(in the rows, 128 means zero)
Each row has a class, written as a number after it.
[146 106  82  86 138 166 157 121 128 147 161 129  75  61 145 105  73 141
 152 163 140 130 118 127 121 121 109 176 138  79 111 127 105 147 160 129
 183] | 6
[132 103 139 106 102 162 103 107 141  92 154 178  79 130 139 115 167 158
 146 139 142 131 150 185 138  76 159 122 131 130  77 158 168 145 184 195
 105] | 8
[171 157 101 122 140 110 116 125 151 144 148 151 119 156 109 104 131 120
 124 148 126 135 137 150  84 153 182 127  90 109 135 149 124 139 144 126
 154] | 2
[127  91  89  76 158 139 131 109 123 146 175 124  71  89  99 108  95  94
 145 190 155 132 125 112 117 104 173 151 130  90  78 191 106 161 154 139
 182] | 7
[144 112 134 116 119 120 102 119 149 151 122 149 120 126 108 114 124 129
 104 114 151 119 111 156  99  99 132 125 118  92 135 133  79 144 139 148
 112] | 6
[132 144  48  78 131 145 146  83 148 155 161 115  54  91 112  88 103 103
 166 154 157 140 127 110  92 134 144 163 127 104 137 158 109 143 173 127
 209] | 2
[173 150 146  87 132 112 111 128 132 108 128 106 147 154 117 126 111  85
 154  95  69 111 113 143  94 218 147 145 155 105 206  96 112 113 156 133
 177] | 1
[ 83 120 105 128 155 131 146 111 138 145 129 124 139 110 144 109 147  95
 108 120  97 121 140 108  90 207 144 142 128 130 182 109 149 142 154  97
 104] | 1
[ 80 130  88 113 123 112 125  89 113 111 121  80 160  87 124 112 149 147
 119 103  98 143 128 103 112 212 116 122 127 155 183  84 116 167 121  95
 120] | 4
[189 117 121  75 125 159 137  79 144 146 142 151  85 147 107 124  55  67
 158 132 126 159 125 112 112 125 121 122 170  68 174 144  94 118 127 162
 148] | 5
[174 100  83 112 157 119 134 140 143 150 187 144 111 122  99  87  78 153
 146 166 114 136 123 164 162 128 102 153  87  92 113 164 119 160 122 166
 138] | 4
[197 134 109  89 112 134 116 113 162 146 138 114  99 157 125 115  91 111
 157 125 140 138 142 144  89 129 152 119 162 131 166 136  97 133 139 148
 142] | 6
[146 153 128  90 133 135 122 117 132 114 141  95 137 106 149 112 133 123
 130 111 111 122 111 136  91 155 146 109 170 135 152  99 126 144 139 170
 120] | 2
[121 114 182 135  51 191 116 112 109 141 168 158  59 167 182 104 158 168
 134 155 156 129 159 153 134  26 156  79 101 135  99 187 163 141 163 172
  63] | 7
[114 116  79  68 139 153 153  76 175 113 166 131  83  75  93  89   4 155
 119 165 141 143 117 145 114 129 100 126 109  70 142 147 100 171 144 146
 140] | 6
[208 149 147  79 139 130 115 103 137 138 152 133 136 107  76 110  77  77
 150 127 118 138  86 134  98 139 128 135 169  89 184 135 105 136 138 155
 182] | 5
[133 137 126  99 138 138 109 113 134 125 131  96 148 114 143 124 106 106
 117 131 109 120 120 135  98 132 142 111 165 127 138 113 138 133 120 176
 124] | 5
[140 142 138  97 125 138 102 104 138 102 149  97 134 115 149 123 138 128
 136 114 131 129 111 146 112 147 146 115 166 126 131 100 129 149 130 192
 125] | 8
[164 166 128 123 136 121 145 101 129 140 134 133 123 136 113 106 127 107
 101 132  87 155  88 102 122 123 110 136 131 118 125 120 153 115 140 116
 155] | 8
[134 140 109  86 119 136 106 106 135 123 139  87 111 119 161 111 137 117
 125 114 122 118 113 131  71 123 153 118 165 130 144 118 117 134 140 174
 129] | 2
[159 157 125 148 131 126 153 112 131 149 131 136 115 124 114 103 128 140
  89 133 109 146  85 100 126 119 110 131 113 112 135 122 154 110 145 121
 135] | 1
[ 79 119 165 141 134 150 139 142 137 149 127 155 133 136  78 151 152 147
 141 163 112 125 121 150 168 119 127 129 122 110  87 148 163 119 136 151
  85] | 3
[165 162 114 145 131 109 146 107 141 145 139 129 116 128 113 108 126 106
  89 136 111 145  78  96 119 120 123 138 115 117 136 124 150 109 127 118
 154] | 7
[126 112 125 123  95 138 130  98 122 114 116 126  90 151 122 116 144 115
 127 115 189 132 131 120 132  82 189 103 119 154 109 173 144 137 171 145
 104] | 0
[115 131  99  97 135 145 136 124 152 167 159 111  73  97 100  87  85 159
 151 143 141 160 142 146  97 116 119 134 114 102 107 155  77 167 163 117
 150] | 2
[191 135 133 125 112 119 110 113 114 116 140 128 148 117  99 120  96 111
 139 101 126 135 108 137 124 152 118 119 145 109 164 102  97 127 115 171
 137] | 4
[130 123  46  71 183 117 136 103 175 139 152 180  98 131 113 104 119 128
 112 161 155 152 151 159 105 106 162 152  95 110  77 175 124 145 145 122
 170] | 2
[193 143 103 129 136 148 158 109 130 135 142 165  94  87  88  81  64 143
 103 153 139 137  73 140 134 122 111 125  94 104 111 135 132 164 171 167
 147] | 8
[156 104  86 126  99 142 128  71 118 138 103 146 107  94 127  98 129  92
 102  96  89 154  99 112 105 190 133 115 128 103 200  92 109 152 167 147
  66] | 0
[ 99  99 144 155 141 150 145 144 168 142 131 165 115 120  81 149 115 160
 135 160 136 125 135 143 163 101 133 136 118 115  79 155 177 119 124 152
  89] | 5
[ 68 100 165  63  72 162 111 136 113 139 138 155  94 102 171 112 119 130
 170 109 132 103 167 196 122  66 146 111 105 113 110 184 138 132 182 106
  86] | 4
[113  89 136  81 135 127 138  87 137 101 151 160 147 178 141 117  94  69
 112 114 130 138 126 136 172 123 164 126 130 159  97 148 184 118 128 129
  92] | 8
[ 81 112 158 147 125 161 125 131 163 134 125 167 116 128  89 143 143 145
 122 159 108 131 145 143 139 114 149 118 129 112  84 140 168 118 130 159
  83] | 0
[177 142 113 139 124 121 151 103 135 142 125 130 108 137 108 104 108 111
  93 125  90 148  69  90 117 129 116 138 119 109 155 121 154 109 140 125
 140] | 5
[184 122  75  63 143 150 133 102 116  95 150 140  84  73 139 111  80 152
 146 139 140 140 119 156 115  86  93 147 132  73 145 159  87 163 160 174
 170] | 0
[ 76 109 145 119 148 152 129 134 136 137 142 174 126 127  98 133 186 148
 140 162  86 142 144 166 140 127 146 130 122 111  69 151 162 141 154 141
  73] | 2
[112 111 114 142 121 129 131 126 130 125 120 160 139  81 124 126 188 154
 137 119  71 148 138 138 126 184 113 123 130 150 164 110 160 148 137  94
  65] | 4
[143 151 127 106 142 135 121 122 116 120 141  82 164  95 158 122 126 121
 129 126 100 116 129 136  98 166 141 123 178 119 155  88 142 127 140 166
 121] | 1
[106 103 102 103 137 122 120  77 148 163 125 137 158  68 128 119  85  94
 101  96 101 137 111 118  98 185 157 135 126 110 191 109 150 147 108  87
  80] | 7
[ 89 111 140 128 122 136 130 113 180 141 136 153 141 121  82 134 133 144
 135 163 112 120 138 157 151 146 158 128 139 104 106 114 175 117 132 140
  78] | 6
[ 69 102  93 109  89 159 110  76 158 127 112 116  83  56 135 129 153 134
 120 101  91 143 114 125  42 178 124 142 145 111 191 117 107 151 172 132
  77] | 4
[181 190 104  92 134  99 115 108 143 144 140  88 130 137 128 104 120 131
 141 148 128 124 153 129  88 183 166 124 130 102 195 115 103 148 151 124
 216] | 3
[152 123 131  99 122 149 113 117 131 121 129  77 150 109 143 116  95 134
 114 132 118 101  88 147  98 148 140 123 163 157 150 110 129 162 143 182
 114] | 6
[148 150 143 114 135 134 129 133 143 133 143  96 147 104 142 115 126 125
 134 124 127 105 120 141 109 138 131 109 173 131 149 108 139 137 124 186
 117] | 4
[ 91 103  81 100 127 151 153  97 163  88 117 149  92  78 109 129 132 130
 152 134 155 113 118 141 125 168 132 134 134 151 165 138 151 159 172 141
 121] | 5
[174 135 133 114 147 133 116 121 118 136 133 103 136 148 149 114 137 125
 123 126 121 120 132 125 118 119 134  98 179 122 142 109 129 129 118 194
 121] | 1
[160 144  58 112 145 128 135 100 148 162 151 155  85 110  94  79 109 137
 105 148 149 145 127 127 105 102 123 135  91  88 117 138 100 149 140 151
 159] | 6
[168 100  70 111 139 147 151 108 132 152 158 103 105 120  97  89  39 180
 110 143 174 148  73 128 114 126 116 162 102 144 137 146  99 174 144 143
 157] | 3
[121  93 144 103  72 168 113  74 131 105 170 149  75 103 172 122  65  89
 125 144 126 129 183  99 137  93 173 118 154 127 119 144 170  99 143 154
 130] | 7
[129 103 109 158 156 106 112 108 157 114 112 135 160  50 117 144  90 127
 116 113 118 125 155 123 133 193 138 154 155 150 175 106 169 141 128 120
 131] | 3
[205 142 114 102 111 135 113  93 148 139 144 145 108 147 133 110  77  96
 131 114  93 130 120 109 114 165 126 135 154 104 182  88 114 103 109 168
 186] | 2
[ 64  81 150  76  78 157 114  89 107 101 127 126 119 176 176 106 119  99
 167 103 143 100 192 154 155 135 200 106 137 167 127 128 178 133 170 111
 116] | 6
[177 148 126 142 132 118 151 110 134 142 120 126 113 117 113 109 105 113
  97 119  94 146  64  94 118 133 109 138 127 111 144 125 151 114 135 125
 151] | 4
[136 131  93  76 156 120 135 105 139 141 167 153  83 104  81 104 156  98
 120 169  98 181 124 126 103 112 151 142 136  69  73 150  98 131 167 124
 152] | 7
[176 155 131 108 123 124 126 107 158 129 142 127 140  95 103 113  57  90
  90 145  97 148 126 116  78 165 143 115 150 128 151 121 109 123 143 131
 146] | 4
[236 151 111 128 116 116 123 121 145 125 135 126 122 193  98 111  76 129
 150 142 149 121 136 152 114 124 134 118 124 124 194 150 102 137 131 161
 169] | 0
[166 151 115 131 127 118 143  94 142 136 117 121 111 131 113 105 114 120
  87 134 105 140  63 103 104 121 127 133 118 112 149 131 151 125 147 115
 141] | 6
[197 150 136  92 133 113 108  91 182 131 150 124 120 146 101 120 105  87
 158 139 141 143 130 150 102 167 179 139 172  98 152 125 120 133 155 152
 186] | 8
[177 167 130 135 126 128 149 100 134 147 126 136 110 128 117 111 121 114
 104 128 103 147  81  95 119 127 113 134 126 106 142 119 149 118 142 124
 150] | 8
[104 100 133 123 119 161 129 113 136 131 119 143 101 106  94 137 127 164
 130 163 109 125 100 153 133 120 131 127 122 102  97 154 135 152 163 167
  85] | 2
[179 143  98  75 142 130 119  97 168 111 151 112 120 136 136 108  70 131
 134 132 159 142 130 157  70 169 150 133 153 133 190 126  96 161 148 144
 190] | 3
[158 147 116 136 127 131 145  93 144 148 122 132 112 128 123 104 109 110
  84 145 113 139  82  97 106 112 116 138 128 130 141 131 153 121 142 114
 152] | 6
[133 114  59 100 167 123 144 109 148 149 163 126  99  98 123 105  55 120
 127 130 173 160  87 149 116 121 123 168  75 108 114 177 109 165 126 109
 157] | 7
[149 141  83  85 166 117 142 119 128 157 144 137  89 112  95 102  83  94
 110 155 151 142  80 107 117 112 107 130 105  74 114 156  69 141 121 138
 193] | 3
[163 150 142  82 134 153 135 115 127 119 125  94 152 112 142 125  94 112
 124 118 126 122  89 131 114 162 142 111 161 136 162 111 119 154 133 173
 126] | 0
[145 114  51 103 110 114 123  88 129 149 157  86  59 130 107  67  93 136
 105 180 157 122 113 116  92  94 151 122  98 108 126 163  82 167 165 145
 171] | 7
[181 164  93 130 145 113 136 133 150 117 145 118 130 121 102 120  85 140
 146 133 115 121 136 138  75 145 110 144 144 108 182 117 111 122 124 136
 164] | 2
[131 129 133 105 143 138 116 100 126 129 135 101 137 126 156 114 106  79
 102 134 108 117 122 120 109 143 133 114 175 127 153 114 133 135 135 191
 127] | 3
[128  82 147 155 125 129 126  99 101 155 146 154 148 179 140  87 128 151
 116 148 135 136 143 150 246 111 123 120  97 137  79 123 185 138 132 149
 113] | 1
[177 133  76  57 141 154 133  94 104 132 182 143  84 152 124  70  96 113
 149 121 127 182 105 143  99 133 120 136 115  96 124 134  70 159 148 152
 178] | 2
[161 131 126 131 146 118 115 122 147 124 142 161 113 137 129 116 162 130
 105 116 112 138 129 136 135 132 103 139 125 104 139 119 113 123 139 171
 140] | 1
[164  91  91  63 130 154 147  72 142 124 150 149  55 121  94 102  77  99
 135 117 111 163  76 116  93 120 144 154 141  70 133 157 119 139 176 151
 124] | 8
[124 109 156 162  82 144 152  92 135 138  93 138  85 145 123 122  81 113
 120 138 173 118 123 110 147 102 156  92 126 135 136 157 170 108 172 107
 104] | 1
